Below are the code and all the weights of a small trained network. Each question names an input and a target symbol and asks about switching units off, where a switched-off unit gives its printed mean instead of its output.

import numpy as np


def w(rows, s, z=0):
    codes = np.array(rows[::2]) - 128.0
    scale = np.full(codes.shape[1], s)
    scale[-1] = z or s
    return codes * scale


def norm(h):
    return h / np.sqrt((h * h).mean(-1, keepdims=True) + 1e-5)


def f(y):
    return y / 2 * (1 + np.tanh(0.7978845608 * (y + 0.044715 * y**3)))


def softmax(a):
    e = np.exp(a - a.max(-1, keepdims=True))
    return e / e.sum(-1, keepdims=True)


def log_softmax(a):
    a = a - a.max(-1, keepdims=True)
    return a - np.log(np.exp(a).sum(-1, keepdims=True))


def net(x, mask):
    ids = ['αηθξπστψ'.index(c) for c in x.split()]
    T = len(ids)
    res = E[ids] + P[:T]
    r = norm(res)
    for j in range(2):
        rows = slice(2 * j, 2 * j + 2)
        q, k, v = (r @ M[0][rows].T for M in (Q, K, V))
        z = softmax(np.where(np.tri(T) > 0, q @ k.T / 2**0.5, -1e9)) @ v
        o = O[0][rows]
        res = res + np.where(mask[j], z, o[:, -1]) @ o[:, :-1]
    y = f(norm(res) @ A[0][:, :-1].T + A[0][:, -1])
    res = res + np.where(mask[2:6], y, B[0][:, -1]) @ B[0][:, :-1]
    return log_softmax(norm(res)[-1] @ U[:, :-1].T + U[:, -1])


Q, K, V, O, A, B = {}, {}, {}, {}, {}, {}
E = w([
[3,60,101,83,223],'α',
[86,134,118,105,124],'η',
[131,97,133,91,163],'θ',
[90,116,105,107,118],'ξ',
[147,44,130,126,140],'π',
[130,52,111,151,161],'σ',
[99,160,145,79,100],'τ',
[136,166,115,153,152],'ψ',
],0.015)
P = w([
[178,144,61,2,158],'0',
[97,111,98,57,203],'1',
[125,148,90,69,74],'2',
[68,105,138,98,185],'3',
[128,134,130,110,60],'4',
[17,106,165,108,172],'5',
[124,117,156,124,45],'6',
],0.0047)
Q[0] = w([
[216,163,34,208,41],'head 1',
[28,61,135,195,54],'head 1',
[11,70,163,187,5],'head 2',
[232,149,65,150,23],'head 2',
],0.014)
K[0] = w([
[177,184,57,204,203],'head 1',
[76,122,206,203,133],'head 1',
[90,93,238,125,118],'head 2',
[127,101,84,4,148],'head 2',
],0.019)
V[0] = w([
[151,157,236,25,134],'head 1',
[124,253,81,181,199],'head 1',
[161,69,123,134,110],'head 2',
[125,203,70,186,243],'head 2',
],0.012)
O[0] = w([
[127,174,248,215,48,225],'head 1',
[36,253,33,139,115,3],'head 1',
[105,181,127,205,123,91],'head 2',
[220,142,247,127,194,82],'head 2',
],0.0069,0.0056)
A[0] = w([
[49,108,120,217,242,27],'neuron 1',
[226,72,67,218,147,111],'neuron 2',
[248,160,63,159,36,148],'neuron 3',
[76,119,152,233,242,3],'neuron 4',
],0.012,0.0052)
B[0] = w([
[116,144,152,156,216,182],'neuron 1',
[117,159,113,155,126,254],'neuron 2',
[237,102,60,2,117,111],'neuron 3',
[45,110,221,44,120,147],'neuron 4',
],0.032,0.0012)
U = w([
[55,115,181,131,239,2],'α',
[15,193,191,185,32,105],'η',
[243,118,237,153,152,117],'θ',
[90,23,71,29,158,179],'ξ',
[211,100,69,166,120,159],'π',
[51,106,68,255,205,59],'σ',
[182,196,141,26,43,20],'τ',
[125,226,60,103,148,249],'ψ',
],0.0089,0.0019)

Each question gives the input, a string of symbols that net reads in full, and the target symbol t.
The units are the heads (2 rows each of Q, K, V and O) and the neurons (one row each of A and B). Each row of codes is followed by its name. A weight is (code - 128) times the scale printed after its matrix; where a second scale follows, it is the last column's (O, A, B and U).
mask holds one flag per unit, heads first, then neurons. A switched-off unit (its flag False) gives its mean, the last column of its rows in O or B, instead of its output. The means were averaged over made-up inputs and are rounded, as every weight is.
A unit's drop is (log p(t) with every unit on - log p(t) with that unit switched off) / (log p(t) with every unit on - log p(t) with every unit switched off).
The circuit of an input: a set's keep is (log p(t) with only the set's units on - log p(t) with every unit switched off) / (log p(t) with every unit on - log p(t) with every unit switched off). Starting from all 6 units, units are removed one at a time, each time the one whose removal leaves the highest keep (on an exact tie, the one counted first), for as long as the keep stays at least 0.8.
units of the circuit, in order: the units of the circuit, biggest drop first
most important unit: the unit with the biggest drop
heads that matter: for each layer, one digit per head in row order, 1 if its drop is at least 0.15 and else 0, layers parted by /
drop of u: that unit's drop, to one decimal
input σ τ ψ π ξ η, target σ: units of the circuit, in order => [neuron 4]
input θ π τ π, target η: heads that matter => 11
input α π ξ θ, target σ: units of the circuit, in order => [head 2; neuron 1]
input α θ η π ξ τ ξ, target τ: units of the circuit, in order => [neuron 3; head 1; head 2]
input ξ α ξ ξ τ θ, target η: units of the circuit, in order => [head 1; head 2]
input η τ τ π π π, target σ: heads that matter => 01
input η τ τ τ ξ σ, target η: heads that matter => 10
input η π ξ π ξ, target π: heads that matter => 11
input η ξ ξ ξ ξ π π, target π: units of the circuit, in order => [neuron 2; neuron 3; neuron 4]
input ξ π ξ ξ, target σ: units of the circuit, in order => [head 2; neuron 4; head 1]
input ξ ξ π, target π: units of the circuit, in order => [neuron 2; neuron 3]
input ξ ξ η π ξ ξ, target σ: units of the circuit, in order => [head 2; neuron 1]
input σ τ π σ, target η: units of the circuit, in order => [neuron 4; neuron 2]
input π ξ ξ η, target ξ: units of the circuit, in order => [head 2; head 1; neuron 1]
input π ξ ξ η π η, target σ: most important unit => head 2
input η ξ η θ, target ξ: drop of head 1 => 0.1
input ξ ψ θ α, target θ: drop of neuron 4 => -0.1
input ξ σ σ, target σ: drop of head 1 => 1.1
